Two labels a row
[ 22  11   8   2  -3 -16  -5   5  19 -31  -1  15  -8  31   9 -18  18  23
   1   0   5  -1   9  19   8  10   7  12  23  21 -42  -4 -10  26  19 -18
   9 -10  16  12  -8  26 -38 -24 -32 -11 -28 -72   0  12   4 -35   1  -1
  -1 -83  26  27   6  -9   3   0  -2 -33  10  17  12  -1 -14  25  14] : Zesi suv
[  4 -20   5   4   7  -3 -29  26  -9 -10   2 -42   6  48  34  12 -14  -8
   5  38 -16 -37  17   5  -6  -4  -1   0 -13 -30   5  13  -3 -16  35 -31
  15 -35  -4 -28 -52  33  -7 -18  28   4  12 -66  -4 -15  51  -2   8  -7
 -14  -9  26   9  20  -7  50  -2   4  -3  -4  -6  39 -56 -17  38   5] : Zesi suv
[ 12  14 -12  15   8   6  -5  13 -37 -43  17 -10   5  58  22  -1  43   5
   5   6   3  -3 -41  -4  35 -18   9  15  13  21 -28  -2  -3   2  13 -26
  13 -18   1 -10 -38  36 -14 -15  -8  -5 -33 -83 -17   0  18 -32  -4   1
 -18 -53   3  15  28  -8  24  -4  16  -2  19  23  22 -18  -2  33   3] : vupe suv
[ -2  -3  14  11   6  -3 -13  30 -17  -5  13  -9  -2  24   5  13 -22 -19
  13  38  12  -8  15  -9  24 -11   5   8 -15 -13  -6   0   2  -1  34 -53
   2 -12  -5  -7 -39  25  -7 -10  -8   0 -28 -71  -3 -15  16 -11   6 -12
   3  -6 -10  -9   9  -3  29 -14  12   9   0   8  10   0 -16  48 -18] : Zesi suv
[   7    1   11   12    9    3  -15   -5  -43  -22   32  -10    7   46
   31   28   64   -4   -4  -16  -20  -17  -47    7   31    3   21    3
  -11   14  -14    1   16  -25   45  -70   15  -38   11  -23  -28   15
   19   -2   11  -33   11 -112  -10   20   -2  -32   10   -4  -15  -66
  -19   20    7   -7   14  -17   14  -10   19   11   13    5  -12   23
   -1] : vupe suv
[  14   -8   10   -6   12  -13   -6    6  -41  -19   11   13    4   31
   20    1   -5   -9    4   16   -1  -24   -8    7   23  -12   11   -3
  -38   -6  -27   -3   17   -8   60  -75    1  -32   26  -23  -34   40
  -10   -8  -23    0  -23 -113   -6   15   13   -9    5   -1  -19  -71
    5    4    3  -10   31  -12    0  -19   18   25   17    5  -44   24
  -16] : vupe suv
[ 11   5  14   6 -64 -15 -23  16 -11 -16  14   7  -5  21   0  16 -53   4
  -7  21   8 -20  26  16  25   6   7   5 -23  -9 -15  13 -16   2  37 -48
   9  25  17  -1 -19  47 -21 -35 -23  -4 -58 -93   2   4  27  -4  19 -12
  -3 -22  32 -12  -4  -2  12 -15  11   3   9  -3  -3 -15 -25  41  12] : vupe suv
[ 25 -29   1 -13  17 -13  15  25   1 -11  -4  40 -12 -20  -1   1 -50 -50
  -4  29  11 -16   8  18  25   7  12 -15 -43 -23 -14 -13  -5  -8  37 -18
 -15  29  57  15  15  14 -51  -6 -49   5 -19 -23   1  -5 -45  48  -8  -1
  -8 -12  18 -49 -26  -1 -12 -12 -34   3 -19  16  12  12 -25 -24   6] : vupe mov
[ -6   9   1   5  -8  10  11  18   0  -8 -12  11 -12  31   0   8  -7  17
   3  -7   5  -8  52   9  -5   8  -5  10  -8  12 -13   1 -58  12 -21  -9
   9   2  35  10   6  19 -38 -32  20 -15 -28 -51  11 -12 -11 -15   9  -8
   7  -3  30 -17 -13   0   6  -3  10  19  10  16   2  15 -15  12  19] : vupe suv
[ -4 -36  21  -5   2  10   0  13 -46  13   4   6   8   4  -1  -1  -2  10
   6  75  19 -11  76   5   9 -13  -1  15  22 -29 -18  -2  -4  15  29 -33
  24 -26   1 -25 -38  16 -22  -3  34  11 -40 -54   2   7  14 -10 -17  13
  13  29  20   0   6 -11  10   7  14  -7   6  11   1  -6 -34  71  11] : Zesi suv
[ 27  -7  -5   1  10  10  23  23 -52 -19  20  13  -6  25  21   3  38 -31
  -3  10   8 -16 -50   2  45 -17  -7 -13 -36   8 -35 -10   6 -15  28 -21
  -5  -9  43  -2  -9  27 -29  16 -27  -1   6 -62 -12  14 -21 -10   0   5
 -45 -60 -25  -5  -6   0  -7  -3  -5  10  15  25  19  -2  -1 -21 -14] : vupe mov
[ 13  14  -6   6  11   5  -7  16 -20 -30   3 -19   5  44   0  21  23  11
   3  -8   4  -8  16   1  21  -7  -4  13   6  18 -11  11 -44 -16   4 -22
   1   1  13 -12 -12  30 -31 -30  25   0 -13 -65   1  -7   3  -9  14  -9
 -15   3  25 -32  11   6  17 -11  20  29  16  21   2 -21 -12 -12   2] : vupe suv
[ 27 -28  12 -24  12 -15  -7  22 -18  -7  -3  15  -2  -8  12  13 -30 -17
  -1  42   8   0  11   6  47   0  13 -14 -30 -20 -19  -5   4 -17  35 -33
  -7   6  54  -4 -26  20 -28 -12 -43   7  -5 -50   3  -3 -25  25   7   0
  -3  15  17 -56  -3  -3   4   0 -15  16   3  14  12  18 -10 -18   4] : vupe mov
[  4 -29  13  -5  13  21  16  15  -5   7 -18   9   6  13   9   7 -23 -11
  16  17   1 -15  46   5 -16   0   1  -6 -17 -17   1   2 -29   1  10  -6
   1 -10  12 -11 -20 -20 -18   4  49  -8  12  11   9 -19   8   3  -2  -4
   5  20  11  -7  -5 -10  19   7   0  37  -2  10  17   7 -13  25  11] : Zesi suv
[  4  -6   2   2  -2   3 -26  12 -19  -4   5   1   8  32  23   5  -8   8
   2  11  -4 -38  15  -9 -11   7  -9  13  -1 -10   0  18 -12   7  23  -5
   0 -20  -3 -24 -48  20  18 -20  26   4   1 -52   8 -11  27   7   4 -15
  -3   4  26  28  21 -11  34  -2   5   3   5   3  16 -19  -4  46  19] : Zesi suv
[ 24 -14  -4 -11   1  10  -5  21 -80 -15  16  -4   0   3  20   8  75 -16
   2  32   7   2 -18   1  48 -11  -3 -20  -8  14 -30 -34 -20 -21   7  31
   1   0  49 -32  -1  13 -29  12   8  13  -8 -31   3  27 -30  17 -23  25
 -16  46 -13 -41  -1  10 -14   2   3  19  48  17  -7 -19 -20 -17  27] : vupe mov
[-26  24  -6  11  -4  17  11  -1 -17 -38   2   5 -10  21  11  12  51  12
  16 -39   7   9  42  12  16  13  -3   2  11  33 -16   0 -34   5 -21 -22
   1  27  25  18  28   9 -50  -4  40  -3   2 -17  13   8 -41  -9  29   1
   2  -2  -9 -29 -19  -3 -26   2  27  -5  19  17 -17   8 -22 -25   9] : vupe mov
[ -6  29 -25  14  -8  31  -2  -6 -47 -20   7  -9   9  52  13  -5  80  46
   8 -28   9   5  -8   4   6  10  -4   9  37  34  -4   0 -25   0 -41  -6
   9  -3 -12 -18   2   8 -13  10  42   1  18 -49  -6   9  -2 -28   6   2
 -16 -19  -9  33 -17  -8 -12   3  25  -5  17  18  -9 -21 -21   2  -1] : Zesi suv
[  4 -28 -13  -9  15 -13  20  17 -16  -9  -9  15 -11  10  21   0 -21 -41
   2  -6  -9 -34  -5  12   4  -9   6 -22 -62 -19   6   2  10 -28  41 -29
 -12  -5  28  -5  -4  11 -17   8  -8   8  26 -58   2  11  -9  20   1 -17
 -27 -29   1 -35 -33  -2  28  -8  -9  -9 -21   5   9   5 -23 -30 -15] : vupe mov
[   0   11   -2   -3    2  -17  -23   11  -15  -33   16    0    3   48
   14   12  -21  -12  -10    4   -2  -16  -38    8   17   -5    3   23
  -13   -9  -23    5  101  -13   44  -31   18  -14    2   -2  -37   45
   10  -15  -38   -3  -30 -100   -1  -11   33  -21   11   -6  -28  -63
   28   17   18   -5   34  -10    0   -8    2    5   19   -9   -3   26
  -16] : vupe suv
